Below is a small trained network, with its code and all its weights. Each question gives an input and a class and asks what happens when units are switched off, that is, made to give their printed mean instead of their output.

import numpy as np


def w(rows, s, z=0):
    codes = np.array(rows[::2]) - 128.0
    scale = np.full(codes.shape[1], s)
    scale[-1] = z or s
    return codes * scale


def f(y):
    return np.maximum(y, 0)


def log_softmax(a):
    a = a - a.max(-1, keepdims=True)
    return a - np.log(np.exp(a).sum(-1, keepdims=True))


def net(x, mask):
    res = np.array(x, float).reshape(1, 7) / 4 @ E
    y = f(res @ A[0][:, :-1].T + A[0][:, -1])
    res = res + np.where(mask, y, B[0][:, -1]) @ B[0][:, :-1]
    return log_softmax(res[-1] @ U[:, :-1].T + U[:, -1])


A, B = {}, {}
E = w([
[2,26,84],'x0',
[128,128,128],'x1',
[128,128,128],'x2',
[129,127,128],'x3',
[128,126,129],'x4',
[77,120,255],'x5',
[222,29,142],'x6',
],0.015)
A[0] = w([
[67,58,56,126],'n1',
[70,202,114,233],'n2',
[145,165,252,103],'n3',
[75,94,250,32],'n4',
[28,180,135,60],'n5',
[158,163,194,129],'n6',
[93,193,113,160],'n7',
[171,178,144,124],'n8',
[155,174,246,117],'n9',
[181,194,142,180],'n10',
[50,39,100,131],'n11',
[193,43,134,186],'n12',
[132,83,220,73],'n13',
[59,47,112,70],'n14',
[90,200,102,141],'n15',
[62,178,206,122],'n16',
[88,144,79,10],'n17',
[181,197,142,187],'n18',
[175,58,149,32],'n19',
[137,236,106,19],'n20',
],0.015,0.012)
B[0] = w([
[31,41,148,240],'n1',
[60,57,116,229],'n2',
[161,2,120,217],'n3',
[108,244,93,213],'n4',
[140,100,228,200],'n5',
[126,70,127,193],'n6',
[124,138,74,190],'n7',
[101,166,122,193],'n8',
[141,37,102,221],'n9',
[157,194,82,227],'n10',
[30,182,112,253],'n11',
[182,226,161,236],'n12',
[153,192,117,189],'n13',
[95,210,84,220],'n14',
[150,158,54,191],'n15',
[162,117,202,212],'n16',
[102,125,55,150],'n17',
[168,182,74,231],'n18',
[19,46,109,170],'n19',
[95,152,66,182],'n20',
],0.013,0.02)
U = w([
[97,223,59,128],'0',
[209,228,123,67],'1',
[120,1,103,150],'2',
[247,103,183,168],'3',
[62,46,97,63],'4',
[71,150,108,250],'5',
[51,124,254,49],'6',
],0.014)

Each question gives the input, the list of numbers given to net, and the class t.
The units are the neurons (one row each of A and B). Each row of codes is followed by its name. A weight is (code - 128) times the scale printed after its matrix; where a second scale follows, it is the last column's (A, B and U).
mask holds one flag per neuron, in row order. A switched-off neuron (its flag False) gives its mean, the last column of its row in B, instead of its output. The means were averaged over made-up inputs and are rounded, as every weight is.
A unit's drop is (log p(t) with every unit on - log p(t) with that unit switched off) / (log p(t) with every unit on - log p(t) with every unit switched off).
The circuit of an input: a set's keep is (log p(t) with only the set's units on - log p(t) with every unit switched off) / (log p(t) with every unit on - log p(t) with every unit switched off). Starting from the 12 units with the biggest drops (on a tie, the unit counted first), units are removed one at a time, each time the one whose removal leaves the highest keep (on an exact tie, the one counted first), for as long as the keep stays at least 0.8.
units of the circuit, in order: the units of the circuit, biggest drop first
most important unit: the unit with the biggest drop
k most important neurons: the k neurons with the biggest drops, biggest first
drop of u: that unit's drop, to one decimal
input [-7,-1,1,5,-6,8,-8], class 2: most important unit => n3
input [-1,6,5,-3,-3,0,8], class 1: 3 most important neurons => (n12; n3; n1)
input [8,0,5,-7,2,0,6], class 5: 2 most important neurons => (n1; n14)
input [-3,-6,7,0,3,-4,1], class 1: units of the circuit, in order => (n11; n1)
input [-6,-2,-2,1,-5,-1,7], class 1: 2 most important neurons => (n12; n10)
input [2,5,-1,-2,-8,6,8], class 0: 2 most important neurons => (n19; n4)
input [8,7,-5,-5,-5,-4,4], class 5: 4 most important neurons => (n1; n14; n11; n12)
input [2,-5,4,-4,3,1,-8], class 6: 2 most important neurons => (n5; n16)
input [5,3,5,-6,0,-8,7], class 5: 2 most important neurons => (n12; n1)
input [1,1,-4,1,3,4,7], class 0: 4 most important neurons => (n19; n12; n16; n1)
input [7,-1,6,-3,-4,7,3], class 0: 2 most important neurons => (n4; n14)
input [4,4,-4,-7,1,-8,1], class 5: 2 most important neurons => (n3; n9)
input [8,8,7,-5,2,-7,2], class 5: 3 most important neurons => (n1; n14; n11)
input [-3,7,-5,5,7,-5,1], class 1: most important unit => n11
input [-3,-5,8,3,3,0,5], class 1: drop of n16 => 0.1
input [-5,-3,6,-7,-2,-5,3], class 1: drop of n9 => 0.0
input [6,-8,-3,3,0,-6,-5], class 4: drop of n1 => 0.3
